(in the rows, 128 means zero)
Each row is followed by its group and then its class within the group.
[ 88 104  85 136 131 134 163 123 148  93 101 134 144 104 151 138 121 123
 145 137 135 165 106 127 117 127 118 101 128  82 155 119 100 154 155 123
 121 108 133 143  73 124 107 148 116 127 133 150 172 131 173  67 115 155
 142]
(82).R
[182 139 143 138 172 132 164 144 155 195  77 187 139 125  46 100 107 140
 113  74 132 241 134 137 158 140  96  62 115 145 154 102 108 192  95 131
 132 162  97  99 145 183 153  87 118 115 118 107  94 103  68  91  85 111
 233]
(80).M
[127 162 158 106 135 143 112 151 104 234 131 101 109 160 110  68 122 154
 104 103 153 177 122 187 164 126 109 131 127 218 116 136 166 110  79 125
 133 131  92  90 180 145  85  21 145 157 117  93  43  91 100 180  98 118
 169]
(81).T
[133 101  89 154 125 115 130 117 135 104  85 167 167 112 139 136 131 143
 104  99 129  77 102  87 151  93  92 146 142 145 157 108  75 154 168 125
  95 117 159 152 118 113 115 158 123 118  77 151 193 135 170 124 122 151
  54]
(82).H
[157 144  88 147 155 127 157 129 151 137 106 126 134 118 112 118  85 118
 114  59  72 218 116 139 169 152 142 111 122 145 140 143 111 183 142 110
 116 147 103 119 152 137 148 103 127 103 134 160 124 170 102  66 114 111
 146]
(80).M
[140 150 110 120 134 112 137 192 101 150 113 136 121 132 153 135  98 123
 118 139 120 217 142 119 128 124 159 107 124 113 122 105 144 133 132 138
 142 168 116 131 129 158 132  97 148 144 154 211 109 160 104 169 139 117
 136]
(80).F
[192 152 216 159 155 162 179  78 154 161 108 118 140 135 109  84 121  89
 138  77 105 226 100 158 136 171  94  71 111 197 141  37  36 225 129 135
 122 149 128 102 123 177 187 122  73  65 106 158 138 122  83  37 148 127
 217]
(80).M
[104 126  21 140 103 138 155 114 124 134 137  80 135 120 169 194  93 129
 117 154  90 162 109 137 143 100 167 172 113  99 130 114 121 122  95 117
 129 116 166  86 145  85 145 181 165 151 144 109 122 152 189 109 125 119
  48]
(81).T
[194 111 103 122 132 135 155 148 133 131 131 122 160 118 157 156  88 153
 135 190  92 210 142 110 118  91 126 127 107  93 112  95 113 150 102 108
 135 127 141 100 115 153 159 139 138 162 147 109 128 140 153  76 100 101
 115]
(80).F
[136 136 124 121 138 139 145 156 130 122 138 108 139 135 171 120 120 138
 132 148 107 159 135 136  99 113 153 101 141 118 138 132 147 115 132 123
 158 137 125 117 136 155 120 126 133 136 148 167 138 152  89 129 111 135
 159]
(80).F
[110 161  89 110 139 135 166 111 111 129  57 135 103 131 113 105 126 151
 140 149 137 145 134 117 140 115  90 100 149 131 252 119 123 141 120 129
  97 119  95 140  86 148 104 119 143 149  96  93 130  75 144 147 135 144
 123]
(82).R
[181 140 130 136 150 134 140 166 122 141 115 132 144 123 119  96 104 149
 113 158 126 197 137 101 133 106 138 107 133 108 102 161 123 136 104 119
 153 132 121 119 131 168 136 103 148 169 191 141 111 136 140  99  90 113
 168]
(80).F
[138 149 153 130 123 142 154  91 122 114 113 152 112 129 115 107 125 122
 125 150 108 160 124 106 112 127 109 117 140 187 143 119  77 144 127 142
 139 105 124 138  92 134 122 120 117 144 116 118 146 111 135  77 129 130
 116]
(82).R
[113 141 107 124  91 148 143 146 131 144 130  77 106 143 123 130 112 114
 133 149 109 170 122 145 130 134 145 138  95 142 128 121 121 117 127 136
 152 128 132 106 151 111 136 101 125 120 141 139 108 123 114 156 116 124
 143]
(81).T
[110 140 155 122 111 177 122 151  96 163 127  80 150 112 109 133 104 127
 107 139  94 183  95 127 173  99 170 155  89 130 134  82  95 144 118 117
 146 106 146 114 165 125 134 151  99 126 126  98 149 151 136  73 127 117
 133]
(81).G
[159 132 123 115 162 128 162 152 173 132 115 130 137 115 119 125 155 138
 110 119 126 252 135 155 129 139 145  96 112  86 140 155 120 170 106 114
 148 159 126  98 149 142 140  97 125 112 128 169 102 143 106  57  83 108
 192]
(80).M
[115 152 125 134 137 184 156 129  72 121 103 101 121 135 117 125  93 113
  84 155  97 206 112 103 151 100 160 135  94  95 115  46 106 130 123 120
 137 131 163 118 137 125 108 147  86 137 139 139 159 145 132  85 126 117
 117]
(81).G
[172 147 130 121 170 154 138 156 117 135  75 141 113 126 100 120  88 149
 121 158 130 213 164 143 145 101 140 105 135  92 114 179 169 147  79 118
 153 145  98 139 143 177 120  94 154 192 129 115  95 124 113 140 121  78
 158]
(80).F
[147 123  95 147 117 188 181  73 116 141  50 146 125 118 114 136 119 126
 151  84 143 138  90  99 148 105  60 121 135 182 181  50  98 195 147 148
 101 126 120  98 114 180 158 135 127 142 100  94 164  89 131 132 136 145
  28]
(82).H
[109 147 137 122 121 162 141 143 119 129 142  71 153 150 147 139  84 100
 109 201  94 163 140 136  94 127 173 132  83  90  93  78 105 117 109 100
 150 120 140 117 124 104 106 141 140 126 146 129 129 135 133 132 136 106
 151]
(81).G
[161 132 130  52 126 123 121 144 117 129 186 115 135 124 154 133  85 128
 109 166  70 169 153 119 115 111 170 115 138  97 100 140 122 121 129 107
 152 134 142 121 130 120 161 113 154 154 144 134 124 156 115 109 122 123
 131]
(80).F
[134 168 183 129 116 179 133 153  72 144 143  93 115 163 106  94 101 132
  95 177 137 204 101 127 128 108 157 130 124 126  95  75 139 101 120 127
 137 122 122 112 150 123  88 107 136 163 132  92 104 119 154 145 126  93
 144]
(81).G
[117 149  60 106 124 141 140 128  99 146  71 164 115 138 114 155 131 165
 154 145 144 129 126 101 137 103 112 139 127 139 127 134 113 116 141 142
 108 118  99 118 105 130  68 142 124 137 169 112 144  86 155 146 116 126
  88]
(82).R
[150 101 133 138 135 135 109 186 127 144 126 122 138 137 140 157 112 204
 105 119 117 165 133 128 119 125 137 109 125 118 115 132 158 134 117 128
 141 131 129 108 148 152 145 120 139 140 141 151  94 157 122 140 124 112
 140]
(80).F
[127 117  62 144 126 145 140 155 155  74 104 103 155 120 145 173 119 156
 114 163 116 168 122 107 159 103 134 148  86 241 146 128 121 192 114  84
 124 121 207  96 158 115 134 148 139 148 158 117 123 153 116 100  97 108
 104]
(81).T
